Below are the code and all the weights of a small trained network. Each question names an input and a target symbol and asks about switching units off, where a switched-off unit gives its printed mean instead of its output.

import numpy as np


def w(rows, s, z=0):
    codes = np.array(rows[::2]) - 128.0
    scale = np.full(codes.shape[1], s)
    scale[-1] = z or s
    return codes * scale


def f(y):
    return np.maximum(y, 0)


def softmax(a):
    e = np.exp(a - a.max(-1, keepdims=True))
    return e / e.sum(-1, keepdims=True)


def log_softmax(a):
    a = a - a.max(-1, keepdims=True)
    return a - np.log(np.exp(a).sum(-1, keepdims=True))


def net(x, mask):
    ids = ['ΓΠΩαζθτφψ'.index(c) for c in x.split()]
    T = len(ids)
    res = E[ids] + P[:T]
    r = res
    for j in range(2):
        rows = slice(3 * j, 3 * j + 3)
        q, k, v = (r @ M[0][rows].T for M in (Q, K, V))
        z = softmax(np.where(np.tri(T) > 0, q @ k.T / 3**0.5, -1e9)) @ v
        o = O[0][rows]
        res = res + np.where(mask[j], z, o[:, -1]) @ o[:, :-1]
    y = f(res @ A[0][:, :-1].T + A[0][:, -1])
    res = res + np.where(mask[2:14], y, B[0][:, -1]) @ B[0][:, :-1]
    return log_softmax(res[-1] @ U[:, :-1].T + U[:, -1])


Q, K, V, O, A, B = {}, {}, {}, {}, {}, {}
E = w([
[104,102,90,165],'Γ',
[110,115,75,176],'Π',
[156,117,214,249],'Ω',
[93,73,43,128],'α',
[161,126,149,175],'ζ',
[142,200,75,44],'θ',
[65,144,219,105],'τ',
[136,207,168,104],'φ',
[162,211,52,222],'ψ',
],0.019)
P = w([
[253,121,139,106],'0',
[120,148,129,122],'1',
[113,147,124,131],'2',
[110,142,126,134],'3',
[106,146,128,138],'4',
[112,141,125,140],'5',
[113,143,131,144],'6',
[111,142,132,146],'7',
[112,144,133,147],'8',
[106,156,122,158],'9',
[113,144,135,155],'10',
[106,149,141,155],'11',
[106,153,140,155],'12',
],0.014)
Q[0] = w([
[202,171,148,214],'h1',
[150,227,169,113],'h1',
[250,183,138,135],'h1',
[155,97,87,178],'h2',
[101,165,87,134],'h2',
[51,152,77,49],'h2',
],0.015)
K[0] = w([
[245,106,161,104],'h1',
[132,142,143,59],'h1',
[232,140,154,83],'h1',
[195,220,146,135],'h2',
[95,239,93,125],'h2',
[2,143,105,119],'h2',
],0.01)
V[0] = w([
[102,166,2,162],'h1',
[122,68,126,182],'h1',
[71,59,239,111],'h1',
[163,98,213,152],'h2',
[189,15,173,204],'h2',
[134,97,171,124],'h2',
],0.0092)
O[0] = w([
[254,89,201,151,163],'h1',
[148,231,127,68,103],'h1',
[102,147,48,87,1],'h1',
[93,219,147,157,100],'h2',
[57,80,179,88,92],'h2',
[28,125,202,95,78],'h2',
],0.008,0.0077)
A[0] = w([
[195,163,174,98,186],'n1',
[169,174,111,93,154],'n2',
[175,93,142,154,98],'n3',
[161,107,81,1,150],'n4',
[81,89,117,179,166],'n5',
[154,89,102,155,79],'n6',
[120,87,184,118,3],'n7',
[190,157,82,178,168],'n8',
[122,108,156,83,106],'n9',
[73,104,215,126,161],'n10',
[134,156,120,143,137],'n11',
[79,126,86,161,64],'n12',
],0.014,0.0037)
B[0] = w([
[22,157,57,180,194],'n1',
[76,234,142,126,156],'n2',
[117,162,174,117,208],'n3',
[254,196,87,241,139],'n4',
[189,95,11,167,157],'n5',
[162,131,169,136,177],'n6',
[133,181,173,82,147],'n7',
[120,97,143,60,251],'n8',
[12,96,93,141,132],'n9',
[175,143,45,40,186],'n10',
[133,83,152,44,154],'n11',
[21,86,133,138,155],'n12',
],0.0075,0.02)
U = w([
[123,117,144,121,124],'Γ',
[134,83,114,93,254],'Π',
[156,100,147,58,135],'Ω',
[37,175,245,194,163],'α',
[212,2,127,125,173],'ζ',
[172,174,110,132,21],'θ',
[98,65,69,153,18],'τ',
[130,21,76,178,166],'φ',
[75,97,153,28,98],'ψ',
],0.0099,0.0033)

Each question gives the input, a string of symbols that net reads in full, and the target symbol t.
The units are the heads (3 rows each of Q, K, V and O) and the neurons (one row each of A and B). Each row of codes is followed by its name. A weight is (code - 128) times the scale printed after its matrix; where a second scale follows, it is the last column's (O, A, B and U).
mask holds one flag per unit, heads first, then neurons. A switched-off unit (its flag False) gives its mean, the last column of its rows in O or B, instead of its output. The means were averaged over made-up inputs and are rounded, as every weight is.
A unit's drop is (log p(t) with every unit on - log p(t) with that unit switched off) / (log p(t) with every unit on - log p(t) with every unit switched off).
The circuit of an input: a set's keep is (log p(t) with only the set's units on - log p(t) with every unit switched off) / (log p(t) with every unit on - log p(t) with every unit switched off). Starting from the 12 units with the biggest drops (on a tie, the unit counted first), units are removed one at a time, each time the one whose removal leaves the highest keep (on an exact tie, the one counted first), for as long as the keep stays at least 0.8.
circuit, biggest first: the units of the circuit, biggest drop first
most important unit: the unit with the biggest drop
k most important neurons: the k neurons with the biggest drops, biggest first
heads that matter: for each layer, one digit per head in row order, 1 if its drop is at least 0.15 and else 0, layers parted by /
drop of u: that unit's drop, to one decimal
input ψ ζ Π, target ζ: circuit, biggest first	n2; n1
input Ω θ θ ψ τ α ψ ζ Ω θ τ τ ζ, target ψ: circuit, biggest first	n10; h2
input α Ω τ α ψ α Π θ Ω, target θ: circuit, biggest first	n10; h2; n8; n5
input φ ψ Γ ψ ψ ψ τ ψ, target φ: circuit, biggest first	h1; n5; n3
input ζ ψ Π, target ζ: most important unit	h2
input ψ Γ Π ζ, target α: circuit, biggest first	h1; n1
input Π τ φ, target α: heads that matter	01
input τ θ Ω ψ θ ψ ψ θ α θ φ ζ ψ, target τ: 3 most important neurons	n12; n5; n3
input τ ψ ψ Γ α ζ, target τ: circuit, biggest first	h1; n5
input Ω Ω θ ψ θ ζ Γ, target ζ: circuit, biggest first	n1; h2
input θ ψ θ ψ Ω Ω Ω ζ Γ α ζ, target ζ: circuit, biggest first	h1; n1
input τ Ω φ, target α: 2 most important neurons	n8; n10
input Γ ζ θ φ Γ ζ Γ α, target ζ: heads that matter	00
input φ φ θ Ω Γ α ζ, target φ: circuit, biggest first	h1; n5
input θ Γ Π ζ, target ζ: 2 most important neurons	n5; n2
input Γ Π ζ φ ψ Ω ψ θ, target θ: 3 most important neurons	n4; n2; n12
input Ω θ Ω ζ, target ψ: most important neuron	n10
input Ω Ω ψ, target ψ: drop of h1	0.5
input θ Π Γ ψ τ Ω, target ζ: drop of h1	0.4
input τ Γ ζ, target τ: drop of n5	0.3
input Γ τ ψ Γ Γ, target ζ: most important neuron	n2
